[[-46  19 -37   8]
 [  7 -11   0   9]]
=>
[[  7 -11   0   9]
 [-46  19 -37   8]]

[[-15  11  22  14   4  -5  -3]
 [  0  -2  -2  -1   0  -4  32]
 [ -9  -9  -5   9  -7  -2 -13]
 [ -1  -2  -4 -13   1   0  13]
 [ 15  -3  -4   9   6   5  36]
 [ 22   7  -6  -1   2  -1 -28]
 [ 13  11  -7 -19  -1  -4 -50]
 [  3   1  17  21   6 -12  24]
 [-16   5  -7   7   2  -3 -21]
 [  6  -9  -3  -4 -10  -3 -30]
 [-13  -1  -1 -14   3   4   4]
 [  9   3   8 -20  -3   0  22]]
=>
[[  9   3   8 -20  -3   0  22]
 [-15  11  22  14   4  -5  -3]
 [  0  -2  -2  -1   0  -4  32]
 [ -9  -9  -5   9  -7  -2 -13]
 [ -1  -2  -4 -13   1   0  13]
 [ 15  -3  -4   9   6   5  36]
 [ 22   7  -6  -1   2  -1 -28]
 [ 13  11  -7 -19  -1  -4 -50]
 [  3   1  17  21   6 -12  24]
 [-16   5  -7   7   2  -3 -21]
 [  6  -9  -3  -4 -10  -3 -30]
 [-13  -1  -1 -14   3   4   4]]

[[ 48  19 -26  38 -12   7   9 -25 -33  -7  14   6]
 [  1 -15 -14   4 -10   8   8  -7   8  -5   6  14]
 [ 49  10 -27  27 -25   2   7 -33  -5   6  18  -1]
 [ -4 -10  -6  13   1   1   5  -1  -1  -8  14   8]
 [ 19  14 -22  19 -25  15  -3 -15 -15   9 -15 -12]]
=>
[[ 19  14 -22  19 -25  15  -3 -15 -15   9 -15 -12]
 [ 48  19 -26  38 -12   7   9 -25 -33  -7  14   6]
 [  1 -15 -14   4 -10   8   8  -7   8  -5   6  14]
 [ 49  10 -27  27 -25   2   7 -33  -5   6  18  -1]
 [ -4 -10  -6  13   1   1   5  -1  -1  -8  14   8]]

[[  0  -8  13  -1   0  -4   1  -2  10  -1]
 [-19  -8  30  -1   0  -6   1 -34  19  -1]
 [-12  -5  13  -1   0  -6   2  -1  19  -1]
 [  0  -8  30 -15   0 -18  -9 -46  10  -1]
 [  0 -10  -1 -16   0  -4   1  -2  10  -1]
 [  0  -8  13  -1   0  -6   1  -2  10  -1]
 [  0  -8  13  -1   0  -6   1  -4   9  -1]
 [  0 -10  13  -1   0 -11   1  -2  10  -1]]
=>
[[  0 -10  13  -1   0 -11   1  -2  10  -1]
 [  0  -8  13  -1   0  -4   1  -2  10  -1]
 [-19  -8  30  -1   0  -6   1 -34  19  -1]
 [-12  -5  13  -1   0  -6   2  -1  19  -1]
 [  0  -8  30 -15   0 -18  -9 -46  10  -1]
 [  0 -10  -1 -16   0  -4   1  -2  10  -1]
 [  0  -8  13  -1   0  -6   1  -2  10  -1]
 [  0  -8  13  -1   0  -6   1  -4   9  -1]]

[[  6  -1   3  -5   6]
 [ 10   0   8  -9   9]
 [-29  11  14   1  -1]
 [-45   2  28   7  11]
 [-47   4  29   9   8]
 [ 11  -5  -7   3  -2]]
=>
[[ 11  -5  -7   3  -2]
 [  6  -1   3  -5   6]
 [ 10   0   8  -9   9]
 [-29  11  14   1  -1]
 [-45   2  28   7  11]
 [-47   4  29   9   8]]

[[-19 -10  11   0   2  -3   3   0   1]
 [-27 -12  40   0   1  -2   4   0  -1]
 [-25 -14  25   0  -2  -1   4   0  -2]]
=>
[[-25 -14  25   0  -2  -1   4   0  -2]
 [-19 -10  11   0   2  -3   3   0   1]
 [-27 -12  40   0   1  -2   4   0  -1]]
